Here is a tiny trained network, its code and every weight. The questions are about switching its units off for an input and a class, where a switched-off unit gives its printed mean instead of its output.

import numpy as np


def w(rows, s, z=0):
    codes = np.array(rows[::2]) - 128.0
    scale = np.full(codes.shape[1], s)
    scale[-1] = z or s
    return codes * scale


def norm(h):
    return h / np.sqrt((h * h).mean(-1, keepdims=True) + 1e-5)


def f(y):
    return y / 2 * (1 + np.tanh(0.7978845608 * (y + 0.044715 * y**3)))


def log_softmax(a):
    a = a - a.max(-1, keepdims=True)
    return a - np.log(np.exp(a).sum(-1, keepdims=True))


def net(x, mask):
    res = np.array(x, float).reshape(1, 5) / 4 @ E
    u = 0
    for l in range(2):
        y = f(norm(res) @ A[l][:, :-1].T + A[l][:, -1])
        res = res + np.where(mask[u : u + 15], y, B[l][:, -1]) @ B[l][:, :-1]
        u += 15
    return log_softmax(norm(res)[-1] @ U[:, :-1].T + U[:, -1])


A, B = {}, {}
E = w([
[69,106,223,139,33,67],'x0',
[140,91,193,67,203,71],'x1',
[93,160,118,113,137,125],'x2',
[106,166,201,2,107,182],'x3',
[80,177,116,104,142,122],'x4',
],0.0063)
A[0] = w([
[83,111,82,31,98,98,103],'0.n0',
[102,10,70,207,186,148,62],'0.n1',
[180,87,150,48,129,176,20],'0.n2',
[94,126,160,25,90,166,133],'0.n3',
[117,185,80,140,38,105,52],'0.n4',
[37,116,30,95,180,105,234],'0.n5',
[204,211,62,128,166,75,250],'0.n6',
[110,82,31,143,2,147,155],'0.n7',
[155,173,196,97,78,160,153],'0.n8',
[111,103,185,102,243,170,161],'0.n9',
[130,94,185,127,217,78,74],'0.n10',
[85,49,176,105,215,54,101],'0.n11',
[179,182,82,157,61,138,141],'0.n12',
[192,86,52,142,169,153,145],'0.n13',
[101,118,109,239,164,38,65],'0.n14',
],0.0073,0.0019)
B[0] = w([
[138,116,193,191,68,142,157],'0.n0',
[137,136,141,106,150,100,235],'0.n1',
[92,102,191,196,168,140,175],'0.n2',
[148,93,149,152,158,170,248],'0.n3',
[213,110,120,91,97,105,170],'0.n4',
[228,36,101,184,104,143,207],'0.n5',
[87,93,176,60,132,126,238],'0.n6',
[163,183,109,124,107,112,245],'0.n7',
[63,182,135,222,216,122,209],'0.n8',
[204,127,47,110,110,148,233],'0.n9',
[215,177,163,101,41,146,213],'0.n10',
[161,213,79,59,57,72,254],'0.n11',
[121,197,142,115,46,123,189],'0.n12',
[108,121,47,100,133,163,245],'0.n13',
[67,134,134,180,253,81,241],'0.n14',
],0.0058,0.0035)
A[1] = w([
[136,116,227,155,158,240,106],'1.n0',
[77,214,166,192,110,216,162],'1.n1',
[137,171,89,161,96,152,73],'1.n2',
[217,102,149,151,140,157,143],'1.n3',
[65,161,83,180,66,203,130],'1.n4',
[165,140,125,51,130,67,93],'1.n5',
[109,158,190,82,149,168,183],'1.n6',
[168,152,105,149,89,137,128],'1.n7',
[93,133,164,165,76,62,122],'1.n8',
[170,137,176,63,203,93,251],'1.n9',
[121,111,56,92,162,211,176],'1.n10',
[105,90,64,210,175,2,138],'1.n11',
[190,109,89,185,186,93,180],'1.n12',
[88,144,193,150,97,78,204],'1.n13',
[74,142,179,161,79,72,137],'1.n14',
],0.0091,0.0022)
B[1] = w([
[63,223,138,155,172,81,200],'1.n0',
[164,135,153,157,125,107,215],'1.n1',
[186,168,156,69,88,143,154],'1.n2',
[71,94,99,125,112,103,170],'1.n3',
[74,121,122,104,106,41,190],'1.n4',
[100,196,96,137,75,138,185],'1.n5',
[149,111,136,229,121,69,185],'1.n6',
[169,156,154,99,104,47,161],'1.n7',
[158,62,117,95,176,226,199],'1.n8',
[104,164,108,182,54,103,229],'1.n9',
[115,29,154,121,151,154,221],'1.n10',
[74,190,199,153,128,135,253],'1.n11',
[124,150,205,116,117,138,221],'1.n12',
[181,114,6,113,185,173,214],'1.n13',
[125,2,76,40,155,183,207],'1.n14',
],0.0072,0.006)
U = w([
[58,186,188,207,172,80,111],'0',
[160,46,66,74,149,171,255],'1',
[196,194,97,90,12,31,24],'2',
],0.012,0.0018)

Each question gives the input, the list of numbers given to net, and the class t.
The units are the neurons (one row each of A and B). Each row of codes is followed by its name. A weight is (code - 128) times the scale printed after its matrix; where a second scale follows, it is the last column's (A, B and U).
mask holds one flag per neuron, layer by layer. A switched-off neuron (its flag False) gives its mean, the last column of its row in B, instead of its output. The means were averaged over made-up inputs and are rounded, as every weight is.
A unit's drop is (log p(t) with every unit on - log p(t) with that unit switched off) / (log p(t) with every unit on - log p(t) with every unit switched off).
The circuit of an input: a set's keep is (log p(t) with only the set's units on - log p(t) with every unit switched off) / (log p(t) with every unit on - log p(t) with every unit switched off). Starting from the 12 units with the biggest drops (on a tie, the unit counted first), units are removed one at a time, each time the one whose removal leaves the highest keep (on an exact tie, the one counted first), for as long as the keep stays at least 0.8.
units of the circuit, in order: the units of the circuit, biggest drop first
k most important neurons: the k neurons with the biggest drops, biggest first
top k neurons in layer l: the k neurons of layer l with the biggest drops, biggest first
input [-5,6,-8,6,1], class 0: units of the circuit, in order : 0.n2, 1.n0
input [-4,7,6,6,-7], class 2: units of the circuit, in order : 1.n9
input [5,6,8,-4,-2], class 2: 3 most important neurons : 0.n11, 0.n10, 1.n5
input [6,-6,-6,-1,-7], class 1: units of the circuit, in order : 1.n8, 1.n14
input [-2,7,8,8,1], class 0: 2 most important neurons : 0.n3, 0.n2
input [5,4,-4,-3,8], class 1: 2 most important neurons : 1.n14, 1.n8
input [8,8,6,2,4], class 1: units of the circuit, in order : 1.n14, 1.n13
input [6,8,2,-5,-4], class 2: 4 most important neurons : 0.n11, 0.n10, 1.n5, 1.n9
input [6,8,7,-3,0], class 2: top 3 neurons in layer 0 : 0.n11, 0.n10, 0.n2
input [4,0,3,-3,3], class 1: 3 most important neurons : 1.n14, 1.n8, 0.n9
input [-4,-6,-2,3,4], class 2: 2 most important neurons : 0.n12, 1.n14
input [7,8,2,6,7], class 2: top 2 neurons in layer 1 : 1.n9, 1.n10
input [6,8,-4,-1,8], class 2: 2 most important neurons : 0.n11, 0.n10
input [7,-1,-1,7,-7], class 0: units of the circuit, in order : 0.n8
input [-1,-3,-1,-4,-4], class 0: top 3 neurons in layer 0 : 0.n14, 0.n11, 0.n10
input [-1,6,-4,-7,-5], class 0: 2 most important neurons : 0.n14, 1.n11
input [-7,2,2,7,8], class 0: top 2 neurons in layer 1 : 1.n0, 1.n14
input [-3,0,-8,-3,1], class 0: top 2 neurons in layer 1 : 1.n11, 1.n14
input [-6,7,3,2,2], class 2: top 2 neurons in layer 1 : 1.n9, 1.n14
input [7,-1,0,-4,8], class 1: units of the circuit, in order : 1.n14
